The same points and some others measured another way (B), then each row and its match in B:
B (72 x 27):
[[ -90  180 -233  -88  122 -269  159  225  169  -19 -116  101 -123 -112
   115  200 -149  272    0  166  173   37  -18   90  -99  -18   -6]
 [-146  100 -197  -98   86 -320   58  217  390   34 -130   47  -32  -57
   -47  214 -171  347  -22  326  167  -20   65  134  -81   36   48]
 [  89   20  -84 -148   63  119   91 -142 -250   86  -46  276 -154   49
   144  163   24  -58  -40 -175  104  219 -165  -30   39    9    3]
 [ 184  -75   64    1  -81 -133  -45   43  331  167   90 -232   86  -74
  -156   65  -82  140   53  206 -159 -328   38  114   51   -2   30]
 [  -2  -66   -1 -165    4  155  -20 -148 -414  104  -57  357  -59  -62
   211   84   52  -67 -132  -86   91  346  -42  -49   13   -9   -7]
 [ -85  139 -133  -81   46  -35  141  215  -49  -20  -54  175 -156 -126
   368   60  -36   80  -66   88   62  132   -9  -39 -162  -58 -118]
 [ -93  115 -146  -83   78 -230  120  214   65   15 -127  192  -93 -172
   283  201  -65  157  -22  123  101  144    0   56 -176  -41    5]
 [  55  112  -81  -44 -187   35  -39  111  121  157  -26 -139   69  -37
  -148 -182   64   81   21  214 -199 -246  125  -38   68  -43   46]
 [ -49   -1 -188  -90   29  -75   64  139 -342  -98  -93  230 -168 -221
   335  140  -23   64  -63   36   63  209  -69  -23 -173  -16  -41]
 [ 133 -124   65 -109  -25  194   49 -147 -405   71   41  268  -85 -129
   248  109   48 -170  -79 -126   -4  222 -132  -96   -1   -3  -10]
 [ 292 -220  196   15 -172  149  -74  -97 -201  154  169 -103   50 -159
   121  -48   67 -145   10  -10 -317 -161  -33  -30   10  -45  -39]
 [ 374 -316  274  -79 -142  204  -10 -215 -304   53  181   26  -16 -160
    27   83   62 -179  -36 -155 -192 -156  -53 -116  142   15  -53]
 [ -38   47 -195    0  -15 -409   57  381  319  -38  -47 -112   27 -275
    14  193 -176  372   -6  366  -17 -201  107  106 -184   28   21]
 [ 326  -19  137  -35  -94  127   63 -147  178  297  179 -122  128   41
  -239   31  -32   13    1  -29 -153 -252  -18  -15  209   20   24]
 [ 200    6   22 -121 -178  236  -97 -215   58  304   40    4  121  110
  -345  -38  101 -102  -30   15  -80 -121  -19  -54  268   57  163]
 [-103  223 -240 -127  138 -340  117  167  558   86 -135   27  -34   18
  -230  272 -212  368   14  288  291  -79    7  171   54   52  116]
 [ -42   57 -207  -28  -36 -313  -53  337  345   15  -38 -100   12 -174
    29  175 -120  286  -38  320    6 -173   76  122 -161   43    6]
 [ 102  -98  115   49 -203  -19    6  156   61  146   89 -141  148 -243
    95 -111   13   50   -4  280 -346 -204  144  -60 -112  -49    2]
 [  16   17 -106    9 -110 -247  -13  225  296   97  -63 -153   66 -146
   -52   43  -33  193   67  324 -186 -232   88   72 -115  -10  105]
 [-182  355 -194 -177  135   -4  130   79   94  133 -167  213 -140  143
   118  -51  -44  201  -50   55  229  182   62   49   63 -109 -101]
 [-126  256 -302 -106  -15 -202   -2  229  408   84 -117  -71   16  -17
  -270   41 -122  319  -22  365  160 -156   85   95   64   36   96]
 [  -8  274 -144   -1  -22 -237  147  317  463  138  -68 -151    0  -39
    37  -18  -52  250   85  234 -121 -259  113   64  -87  -89  -14]
 [ 177   10   78 -115 -199  372  -47 -193 -285  228   66  108   63  -43
   -79 -158  153 -237  -69  -44 -109   13  -27 -158  210  -19   75]
 [-111  221 -257 -180  -15  246   -2   -3 -311  119 -113  357 -123   53
   200  -22   98  -86 -152  -55  170  361  -84  -97   -2    2   -2]
 [ 278 -206  139  -66 -173  312 -120 -188 -445  105  135   41  -47 -100
   159  -66  143 -264  -46 -152 -213  -25  -96  -97   75  -29  -60]
 [  62 -172  -37 -175  -60  230 -118 -309 -570  123  -50  354   -7  -84
   -11  109   73 -157 -121  -75  106  364 -140  -51  113   66  155]
 [ -50  223 -120   -3  -11 -314  136  377  514   97  -48 -109   37 -169
    72   81 -112  274   30  333  -38 -215  124   76 -135  -52   10]
 [ 287 -156  117  -80 -144  363   15 -238 -481  113  136   70  -40  -37
    29  -95  101 -187  -49 -177 -197  -21  -81 -162  154  -12  -62]
 [ -80   85  -95    4  -17 -335   69  315  427   68  -64 -142   49 -158
    19   53 -135  337   40  405  -89 -209  158  111 -146  -43    9]
 [ 267 -113   80    5 -176   63    2   32   93  154  174 -131  108 -149
   -76   57   -9  -20  -31   97 -224 -258   -6  -64   27   55   26]
 [ 219   17   65 -136 -193  393  -32 -191 -370  164   77   98    4  -35
   -74 -175  160 -219  -74 -131 -100  -39  -15 -181  251  -30    1]
 [ 230 -108  104  -90 -177  369  -69 -231 -459  226   87  174   40  -47
   106  -71  175 -272  -87 -176 -181  126  -77 -144   97  -12   26]
 [ 129  -77   57   40 -168 -128   16  182  278  151  102 -148  177 -270
   -44   76  -60   85   -8  320 -218 -244   73   -7  -88   35  106]
 [ -42  143 -202 -101  132 -389  155  220  418   13  -98   45  -48  -99
   -89  331 -217  380   -4  214  225  -80   20  140  -31   48   48]
 [ 192  -57   50  -70 -210  107  -88  -78  -18  216   14  -29  109  -45
  -159  -42  124  -73    2   44 -213 -163   47  -60  118    8  120]
 [ 273 -304  241  -45 -150  244  -32 -262 -394  201  154   89  117 -126
    24    3   54 -131  -73  -66 -245   42  -17 -101   80   15   14]
 [ 139  -68  116  -36 -208    6  -55   96   82  151   62  -81  140 -190
   -33  -57   54   29  -44  175 -232 -227  167  -61   26  -20   12]
 [ 339 -351  185  -11 -139  222  -34 -118 -597   39  231  117   -3 -293
   337  119   49 -200 -127 -192 -240   72 -112 -125  -85   29 -117]
 [ 276  -37  131  -42 -212  363  -32 -117 -291  253  193   27  106  -85
    64 -140  119 -198 -110 -109 -233  -48   -1 -158  112  -20  -54]
 [ 315 -230  120  -62 -143  255   -7 -237 -380   80  114    4  -52  -53
   -24  -19   91 -176   19 -131 -229 -107 -116 -111  129    6    4]
 [-206  298 -237  -81   12 -285  -16  296  409  146 -204  -13    2  -10
    32  -17  -41  298   22  324   54  -49  162  152  -86  -86   37]
 [ -63  324 -220 -138  125 -145  160  138  228  120 -158  151 -136  100
    98  118  -41  204   11   -8  165   60    5   77    1  -65  -36]
 [ 248 -289  245  -19 -206  201  -12 -107 -399  103  136   52   73 -243
   173  -53  102 -161  -53  -18 -331  -40   37 -157  -16  -26  -30]
 [  -1   20  -32  -16  -89 -235   -4  231  412  115   -4 -151  117 -154
  -104   55 -100  255   -1  375 -102 -253  156   72  -54    6   47]
 [-159  179 -281 -116   32 -204   70  299   91  -49 -175  134 -136  -69
   179   99  -37  251  -49  169   90   47   81   19 -153  -15  -53]
 [  83   30  -81 -159   61  148  102 -137 -388    4  -62  219 -225   56
   153   23   33  -10  -16 -196   62  143 -101  -49   90  -56 -105]
 [ -42  115 -113  -48  -13 -256   68  208  473  134  -50 -103   82  -40
  -173   85 -140  340    4  341   -7 -202  140   91  -13   18   48]
 [   5  111 -164  -56 -216   10 -135  219  205  144    5  -90  113 -110
  -126  -59   38   74  -90  286  -89 -187  109  -34   -3   53   73]
 [ 283 -315  221  -30 -134  236   15 -159 -415   37  181   51  -29 -205
   181   20   44 -182  -48  -69 -234  -34  -81 -136   11    0  -70]
 [ -71  152 -243  -27  -63 -274  -52  391  363   19  -58 -127  -11 -148
    61   76  -77  263  -26  324  -18 -204  104  101 -157    3  -22]
 [-322  435 -437 -193    1 -134  -31  234  279  104 -302  153  -46   58
  -171  -40   -9  245  -47  341  290  102   96   62   54   -9  158]
 [ 111  -33  -16 -143  -40  222   45 -141 -497   39  -13  275 -120 -110
   182   30   85 -154  -73 -156   31  207 -109 -118   68  -26   -8]
 [ 208 -108  117 -118 -219  325  -94 -187 -167  189  104   57   82  -48
  -160  -71  117 -198  -91    9 -111  -77   -8 -150  211   48   74]
 [ -68  -13 -184 -158   30   49  -28  -94 -284  100 -144  376  -83  -18
   155  204   40  -41  -93  -18  150  396 -139   -1  -69   59  129]
 [ 260 -233  198  -81  -23  175   93 -153 -434    8  131  163 -111 -159
   279  101   20 -123  -59 -202 -110   57  -81 -106   20  -33 -146]
 [-258  425 -320 -172  -44  -66  -28  188  409  224 -237   52   44  172
  -260 -147   10  280  -47  330  151  -22  200   46  116  -28   96]
 [  96  -40  -91  -46  -39 -306    9  164  310   41    8 -130   82 -188
  -236  219 -163  314   -5  267    6 -270   78  106   21   71   77]
 [ 325 -278  171  -74 -120  194   -5 -228 -480   89   83  167  -43 -138
   181  123  134 -237  -18 -250 -212   55 -126 -111   26    3   15]
 [ 271 -140  200 -127  -11  286  116 -254 -426   79  122  179 -109  -22
   147   16   41 -129  -61 -268  -63   55  -69 -127  164  -48 -154]
 [ 236  -72  195  -54  -32  294  166 -128 -392   97  160  116  -97  -76
   311  -83   38 -134  -52 -199 -167   40  -49 -149   46 -100 -209]
 [ 105 -211   32 -145  -25  161  -25 -173 -429   -1    8  276 -113 -113
   163  158   35 -124  -97  -91   47  214 -124  -74   18   46    0]
 [-331  353 -346  -74    8 -191  -12  319  303  127 -237   35  -30    5
    85 -113  -38  265    1  424   81   84  115  114 -145  -83   59]
 [ 177   -7  -20 -217   -3  346  -40 -298 -446  144   44  302 -104   97
     6   69   69 -138 -154 -304  163  220 -127  -77  243   31  -66]
 [  98   46  -12  -89 -105 -109  -32   21  311  209  -16  -56  148  -78
  -307   86  -36  133   -5  214   -9 -200   87   49  150   37  166]
 [ 178 -112  123  -32 -205  117  -68  -40  -28  196   91  -34  137 -170
   -50  -39   66 -103  -32  136 -210 -125   33  -68   54    4   95]
 [ -79  142 -157  -79   89 -289  125  267  393   11  -70   17  -70  -82
    56  201 -166  311  -20  245  134  -85   56   96  -92    5  -38]
 [-147  122 -218   -7  -42 -260  -29  275  434  103  -88 -151   52  -86
   -98   12 -126  293   31  489  -26 -153   82  133 -115    4  101]
 [ 367 -152  255  -55  -88  218   89 -223 -155  190  208   12   45  -95
   -23   53    7 -140  -22 -148 -149 -126  -74  -87  184  -12  -29]
 [ -27   99 -130  -85   48  -66  145  146 -232  -22  -81  226 -141 -192
   352  104  -15   58  -42   -4   51  182  -38  -33 -139  -66  -58]
 [-140  148 -203  -77   15 -307   26  272  431   79 -127   27   30 -118
   -41  182 -121  279  -25  361  119  -46   78  110 -101   32  106]
 [ -92  153 -174  -75   67 -162  150  222  -24  -13 -123  193 -137 -173
   332  137  -41  107  -13  102   80  151  -31   13 -182  -61  -14]
 [  -3  123  -70  -67 -158  -56  -70   86  286  236  -58  -64  160  -86
  -233  -52   20   83    0  312  -63 -151  105   26   85   -1  192]]
Rows of B count from 0, top down.

[ 231 -160   30 -491 -336  -95  363 -123 -272 -153   97  167  137  -16
   49 -202  362 -224 -221 -269  260   69  145  345   85 -271  112  100
   50 -116  248] : 37
[ -37  -67  -53   78  121 -139 -183  118   14   92    9  -84  -21  -24
  -45   54  -82 -159   17    4   19   42  -23  -94 -223  110 -138  -27
 -154   21 -141] : 6
[  -7  -13    9   61  128  -78 -154  122  -88   38  102 -115  -10   86
  -66  -60   10  -62  -70  -17   91   57   80  -84 -263  146 -119  -75
 -150  113 -102] : 25
[ 276 -174  -31 -560 -355  -95  386 -244 -271 -168   60  258  146    9
    6 -207  414 -231 -153 -302  276  -35  204  373  135 -207  159   54
   41 -156  298] : 45
[ 151   85  147 -104   18 -117  162   39  -74   30   84 -136  -48  139
  -26  -15   54  113 -123    0  134   -5   -2   27 -124   73  -60 -232
   64  143   84] : 58
[ 329  -81  112 -433 -274 -159  409  -90 -232  -94   25  179   65   10
   35 -149  279  -86 -110 -197  248   60  123  332  -33 -162   93   12
   79  -24  303] : 42
[ -92  -32  -29   51   42 -141  -83  184   74   57    4 -112  -32   23
   14   69  -87 -150  -13   69   32    6  -11  -83 -226   89 -164  -95
  -53   39  -86] : 29
[  30  -33  -73 -283  -80 -150  100  -72 -108  -65   81  -82   60   73
  -37  -14  120  -59 -194 -138  188  -53   81  -16 -121  -40   71 -103
  -10    8   65] : 66
[   0  -88 -181  169  260   57  -67 -168  367   43   49  -15 -102 -102
  -67  203 -285 -167   21  -26 -129  -81  -96   55  357  151   95   46
   84  -29  -13] : 2
[  78   18    6 -228    6 -167   74    5 -100    8  121 -102   47   80
  -35  -16   82  -61 -138  -85  140  -37   38    3  -47   47  -19 -157
  -41   27  -10] : 32
[ -52 -162 -230   71  187 -139 -276 -196  150   -9  -10  -31   36  -52
  -41  118 -241 -128  -44  -53 -124 -100  -17  -19  224  108  114    3
 -153 -138 -117] : 53
[-270 -293 -157  288  156  -51 -610  152  133  167 -150  -39  -74  -82
  -42   13  -98 -533  243  -33  -64   61   -6 -169 -309   96 -379  103
 -358 -147 -333] : 50
[  54  -39  -84 -192  -59 -124   78  -67 -128  -48   97  -85   73   22
  -51   16   99  -25 -217  -85  121  -49   12  -26  -96  -30   65  -77
  -28   16   14] : 10
[-109 -194   -1  224  119   57 -368  105   62  142  -35  -41  -95   12
  -50  -75   32 -387  147  -36   -3   60    3  -33 -150   92 -355   13
 -207  -57 -202] : 56
[ -59  -41  -21  132  116 -189  -56   98   98   78  -87  -73  -80  -10
   -8  125 -209   -3   12   25   36  120  -33  -74 -239   64  -19   15
  -36   18   11] : 43
[-116  -65 -116  220  325  121 -107 -152  339  104   64  -85 -159    9
 -108  131 -222 -159   27 -108  -20   33  -54   -5  330  145   34   55
   70  -60  -22] : 20
[  12 -191 -127  146  217  -29 -291 -256  223   18  -60  -33  -72  -39
  -46   85 -241 -129   24  -95 -127  -67  -42   42  243   73   68   13
  -86  -90  -45] : 35
[   4   53   82   -8    6  -31  132   96  -35   49  117 -168  -41  107
  -26   12   66   16 -165   32  110   22  -51  -21  -75   32 -120 -162
   77   81    6] : 49
[ 235  -51   86 -335 -221 -176  337    6 -162  -86   14  125   43   23
   46 -102  183  -71  -95 -121  221   59  128  243 -143 -100   58  -11
   71   25  255] : 46
[  43   25   63 -109   19 -110   47   24  -21   48   54 -170  -45  107
  -31   21   44  -13 -102  -35  119  -37  -27  -46 -127   36  -99 -208
   23   75    7] : 48
[ 148  -19   56 -273  -66 -118  151  -17 -196   -9  134   13   68   93
  -35 -131  216 -109 -119 -138  191   13  105  131    6   16  -31  -97
  -51  -18   54] : 33
[ -99  -54 -114  229  325   91  -80 -144  317   92   58  -64 -148    9
 -104  135 -240 -109   18  -87  -24   47  -43    5  310  158   67   64
   67  -54   -1] : 8
[-161 -301  -91  214   75  -67 -516   85  139  156 -188  -62  -87 -116
   -4   45  -91 -479  204  -32  -92   24 -102 -105 -248  -11 -361   57
 -271 -136 -269] : 60
[ -94 -139 -208   57  240 -122 -265 -195  183   61   -5 -100  -13  -49
  -76  154 -236 -149  -29 -117  -72  -47  -71  -82  211   80   90   13
 -128 -147 -133] : 9
[-148  -66  -54  183   92 -104  -68  122  108   69  -39  -93  -65  -13
   -3  112 -170  -73  -41   43   21  127  -51  -79 -165   31  -60   50
  -20  -21  -35] : 16
[  -1    1 -115  278  424  169   44 -144  483  123  112  -52 -219  -96
 -122  248 -356 -115   58  -71  -78   54 -132   54  423  202  127  124
  209   47   45] : 22
[ 176  -41   59 -293 -102 -123  156  -23 -171   -3  107  -16   56   37
  -20  -84  205 -129 -126 -134  165   -6   31  120  -24  -49  -44  -97
  -23   -2   50] : 69
[ -67 -207 -127  126   42  -85 -336   89  100   63  -73   -7  -11  -95
    0   45  -78 -366  109   42  -95  -67  -31  -42 -169   84 -238   -6
 -202  -52 -201] : 14
[ 319 -134  -11 -620 -297 -111  371 -168 -290 -123  152  180  161  -49
   -9 -181  418 -290 -180 -328  280  -10  138  326  105 -207  119   60
   16  -91  205] : 67
[  43  -40  -99  260  382  170    1 -182  450  130   86  -60 -207 -123
 -115  239 -318 -138   55  -73 -112   20 -184   67  433  152   84   99
  182   30   16] : 64
[  49   39   81  -93   41 -165   20   51  -62   69   69 -170  -11  117
  -24   14   23   16 -107   -1   89  -27  -41  -44  -82   70 -114 -232
  -33   41  -46] : 52
[ -48   38   24   -1   89 -137  -15  127  -62   68   74 -116  -15  128
  -50  -13   10  -20  -67    1  132   52   57  -79 -189  137 -108 -133
  -76   41  -48] : 30
[-106  -98  -57   95  126  -78 -260  126   26   96   12  -85  -36   22
  -53   -5  -26 -255   53  -27   46   35   33 -106 -227  124 -212  -30
 -186   -4 -171] : 68
[  77   19  -36 -185   63 -165   -6  -48 -172    7  150 -101   83  107
  -85  -41   92    6 -166  -90  127  -50   63  -38  -36  109   20 -163
 -125   14  -60] : 71
[  14   -8 -110  260  401  153   46 -150  488  139   92  -64 -218 -116
 -114  272 -354 -130   63  -59  -99   29 -182   52  437  177  100   99
  214   31   31] : 26
[ 268  -67  109 -290 -180 -161  270    3 -223  -68   48   90   51   -9
   29 -120  186  -49 -136 -139  197  114   88  228 -156 -127   56   32
   19   46  201] : 4
[ -37  -64 -121  108   99 -165 -101   87   81   27  -17  -12    3  -47
  -16  110 -177  -88   -3   73  -33    2    1  -48 -148  138  -19   -3
  -93    7  -64] : 41
[-326 -437 -285  299  128  -25 -866   23  223  126 -236 -101  -69 -170
  -34   75 -150 -664  242  -63 -175  -78  -77 -254 -332    5 -393  105
 -424 -180 -435] : 61
